[  9  -3  27 -38 -18 -14] Out: 27
[ 13  13 -21  28   4] Out: -21
[ 22 -30  13  37 -35] Out: 13
[ 24  -8 -28 -22   4] Out: -28
[  7   3  29 -36  34] Out: 29
[-29 -28  22  11 -26] Out: 22
---
array([-29, -24, -31,  24,  -9, -12,  -5]) ans = 24, 24

array([[-28, -12,  11, -18,  26,  33,  35],
       [-12,  26,  -1,  -7,  37, -24,  -7],
       [-18,  23, -22,  -3,  15,  10,  10]]) ans = -7, 37

array([[11, 10, 19, 30, 29],
       [27, 12, 20, 33, 30],
       [11, 10, 18, 29, 28]]) ans = 20, 33

array([[-15,  -3,  -9,   6,  -5],
       [ 21, -13,  17, -20,  18],
       [ 32, -27,  32, -27,  33]]) ans = 17, 33

array([[-11,   2,  -1,  22,   8,   8, -15],
       [-24,  -2,   6,  30,  -4,  10, -21],
       [-13,   3,  -1,  25,   7,   8, -15]]) ans = 30, 30

array([-22,  19,  -8, -36, -19,  12,  28]) ans = -36, 28

array([[ 36,  -4,   7,  -2, -10,  19, -35],
       [-13,  25,   6,  17,  -5,   6,  -1],
       [ 24,  19,  13,  14, -15,  25, -36]]) ans = 17, 36

array([ -2,   8,   0, -15,   1,   6,  37]) ans = -15, 37

array([ 15,  32, -11, -27,  22]) ans = -11, 32

array([-22, -16,  21,  27,  25]) ans = 21, 27
---
[[ -5 -28   0   2  -1  -6 -19]
 [  7 -37   3   1  11 -25 -20]
 [  9 -22  -9   3  -7 -22 -16]]	-22

[[ 18  14  35  31 -22   7  21]
 [ 31  31 -11   8  -3  -2  -3]]	-2

[[ 22  27  13  22  28]
 [ 16 -12   7   1 -22]]	1

[[ 30  25   9  12  30  20]
 [-16 -32 -32 -24 -12 -23]
 [  6 -21 -21  -6   5   5]]	5

[ 17  24   6   1  29 -17   3]	-17

[[ 18 -17  20 -30  29 -10 -15]
 [ 21 -28  36  20  29 -26 -31]]	-26

[[-22  13  20   5  -7]
 [-30  12  35  19   7]]	19

[ 10  22 -34  31]	-34
---
array([[ 11.416,  11.144,   9.338,  11.305,  13.246, -16.635],
       [ 10.001,  12.184,   8.296,  13.774,  13.661,  -7.963]]) 11.144

array([[ 12.8, -15.5,  14.5,  -3.3,  14.1, -20.1, -18.2],
       [-18.7,   9.4, -18.0,  -3.6, -17.6,   9.8,  10.7]]) -15.5

array([[ 0.07, -0.09, -0.08,  0.07],
       [-0.13,  0.12,  0.12, -0.12]]) -0.09

array([[  6.81,   0.25,   7.23,  17.74,  14.13,   1.06],
       [  2.74,   2.83, -17.47,  20.90,   0.75,  -8.40]]) 0.25

array([[ 197.01,  -98.51,  148.42, -172.56],
       [-109.05,  135.30,  -31.28,  134.51]]) -98.51

array([[ 106.434,  100.278,  119.952, -180.275],
       [  53.951,  143.961,   90.674, -177.566]]) 100.278

array([[-1.76,  1.32,  1.46,  0.19, -0.27, -0.92],
       [-1.55,  1.39,  1.49,  1.04,  1.35, -1.12]]) 1.32

array([[ 0.144, -0.112, -0.191, -0.045,  0.063, -0.041, -0.181],
       [-0.088, -0.091, -0.188, -0.035, -0.093,  0.022, -0.121]]) -0.112
---
[[-34, 24, 38, 16, 8, 32, -27], [26, -25, 19, 31, 5, -35, 27], [-14, -12, 5, 3, -28, 26, 24]] gives 31
[[-27, 10, 8, -13, 12], [-32, -30, -25, -35, -28]] gives 8
[[4, -12, 0, 3, 3, -13, 15], [-15, 4, 0, 5, 4, -11, 16], [-19, -29, 28, 2, 12, -16, 19]] gives 16
[8, -30, -24, -7, 0, -14, -12] gives -7
[[-28, -5, -31, 18], [-15, -3, -16, 10], [24, 4, 26, -15]] gives 18
[29, 33, 2, 22] gives 22
---
[[-31  26 -19  35 -31 -30]
 [-31  21  25  11 -24 -15]
 [-12  -1 -17 -35 -20   5]] result: 26

[[-19  -9  -9 -12]
 [-34   8  13   7]] result: 8

[[  2   7   4   4  -8   1  10]
 [ -1  14  11  28 -12  17   2]
 [  4  12  11  16 -13   9   9]] result: 17

[[-20  30 -10  -8  -8]
 [-13  19  -9  -7  -6]] result: 19

[[ 28  16  32 -17]
 [ 21   1   4  -4]
 [ -9   0  10   0]] result: 28

[[ 26  12 -36 -26  37 -12]
 [ 31 -35   1 -30  -1  35]
 [ 27  11 -36 -27  36 -11]] result: 36
---
[[ 24  16 -22  -4]
 [ -3 -23  28  -3]
 [ -2   0  32  17]] -> 32, 28

[[-14 -32  -6 -23  24 -12]
 [-14 -31  -5 -22  25 -12]] -> 25, 24

[[-29  -7  -9  -3  -4]
 [  8  -8  -2   6  -5]
 [-28  -8  -6  -7  -7]] -> 8, 6

[[  2  -5  -2   9  -2 -12]
 [ -4  13  33   4   9  18]
 [ -3 -14  28   5  -2   2]] -> 33, 28

[  8  11 -25  30   0 -37   5] -> 30, 11

[ 8 -5 11 18 28] -> 28, 18
---
-107.5    -8.7   143.9  -136.8   -54.0
  56.2   -27.5   -70.7   118.8   -52.7
 110.1  -117.0  -152.9    92.0  -202.0
==> -152.9

 11.2   14.4  -17.1  -17.8
-19.6   12.7  -17.7   10.4
==> -17.8

-0.77  -1.68   1.60   0.89   1.47   0.34
 0.01  -0.03  -0.07   0.04  -0.02  -0.08
==> -0.77

 0.087  -0.147   0.143   0.096   0.087   0.025   0.130
-0.064   0.144  -0.066  -0.024   0.036  -0.079  -0.083
==> -0.083

  6.1   -9.0   16.5    7.2    1.2   16.4   14.7
 14.9    7.0   13.2   -1.1   18.4   18.3   17.1
  5.8   10.6   -3.6  -15.4    6.2   13.1    0.0
==> -9.0

-1.567  -0.272  -1.349   0.405   1.634   0.815 ==> -1.349

  27.2   -88.9  -104.9   119.1 ==> -88.9

 136.32  -132.10  -152.43   -99.66    81.96    -8.99 ==> -132.10
---
[851 799  50 739 918] gives 799
[7 2 8 6 6 1] gives 2
[252   9 207 210 220] gives 9
[8674 2481 2853 3890] gives 2481
[192 183 184 188  13 201] gives 183
[143 302 979 751 423] gives 302
---
[[-19   1 -14 -14  13 -17 -14 -11  -6 -18  23   9   4 -19 -10 -13]
 [  6  18   7   4  16   4   1  -3   9   5 -21   6  14   5   3  -1]
 [  7  19  11  10  17   8   4   6  11  12  -7   6  16  10  -5   5]
 [-14 -15 -13 -13 -18 -15 -10 -11 -11 -15  13  -4 -12 -15   1  -9]
 [ -6  21  -5 -11  12  -9  -7 -16  21  -8 -28  13  19  -9  17 -12]
 [ -9  18   2  -1  10 -11  -5  -6  -3  -9  13  10  16 -10 -10  -6]
 [-20  15 -18 -19  17 -18 -13 -20  15 -19 -12   9   9 -18  20 -17]
 [-19   4 -15 -14  10 -14 -11  -8  17 -17   3  12   3 -17  14 -12]
 [-20  -1 -15 -15   5 -15 -13 -10  18 -17   6  15  -1 -19  12 -10]
 [ 16  -8  14  15  -2  15  11  14  -1  16 -23 -10  -6  17   3  15]
 [ -1 -33  -7   0 -25  -1  -3   4 -19  -5   1 -17 -28  -1  -8   7]
 [ 11  24  20  15  12   7  10   6 -13   8  19  -8  20   9 -16   8]]: -10

[[-21  30 -17  13   5  -3  -5 -25]
 [ 22 -24  30  19  27  10   9 -10]
 [-18   4  18 -29  23  17  15  23]
 [  0  -3 -12   4  -4   4   3   4]
 [  3   7  -6   4 -14  -3   5  -8]
 [-18  21  11  23   3 -16 -15  -6]
 [-35  15  38  37  -4 -37 -37 -12]]: -5

[[-27 -21  18 -27 -11   4   8  -1   8  28   6]
 [  2  -7   8  19  12  14   7   8  -4  -1  -4]
 [ 14   9 -12  20   8   1 -10 -13 -12 -27   9]
 [ -5   0   0 -28  -2 -16 -11  -8   1   9   5]
 [  4   7 -16   9 -31 -11  -4  -8  21   6 -23]]: 28

[[  8  10   3  -6   7   2  -1  -2   2  -3  -9  -5   2   8 -16]
 [  5  -4  -6  -2 -19  13   6   2 -10   7  13   3   0  -2   8]
 [  5  -9   2  -1 -15  -7  15   8   7 -10   6   0  -5  -6 -12]
 [  5  -5   3  -7   9  -5  -5   2  10   8   4  -1  -4   1  19]
 [ -4   2   2   7   7   9 -29  -2   0  12   2   1  -1   9  -8]]: 8

[[ 28 -27 -26  27   6  17 -24 -22  -9  26 -26]
 [  6   8 -11   9 -27 -25  14   5  27 -25  20]
 [-23  10   6 -27   7  28  28  28 -11  28 -15]
 [-27  23 -15 -29 -22  24  28  28   4  27  10]
 [ 28 -26 -28  28 -26 -22 -27 -24  26   5 -28]
 [ -9  24 -18 -23 -28 -26  27  23  26 -22  27]
 [  5   9  -4  15 -28 -27   8  13  28 -23  20]
 [-27  12   9 -27   7  27  28  28  -8  24 -14]
 [  8  -1   4  24 -27 -28 -20 -11  26 -25  -2]
 [-20  12  -3 -27  20  27  28  26 -23  25 -18]
 [ 27 -26 -26  24  20  24 -16 -21 -23  28 -11]
 [ 28 -28 -27  27 -23 -13 -26 -25  21  19 -27]]: 26

[[  8  -3  -2  -1  16  14   4  -1 -16   9  -5  16]
 [ 13  -8 -11  20 -37 -36  -7 -10  37 -23   0 -36]
 [  3   9   0  -6  -6  -8  14   3   3 -11  16  -1]
 [-10  10  -1  -9 -10  -2  14  10   8  -1   5  -1]
 [ 30 -33 -35  25   9  17 -18 -22 -12  30 -21  18]
 [  4 -11  -9  13  -8  -5 -13   5  14   0 -16  -8]]: -5
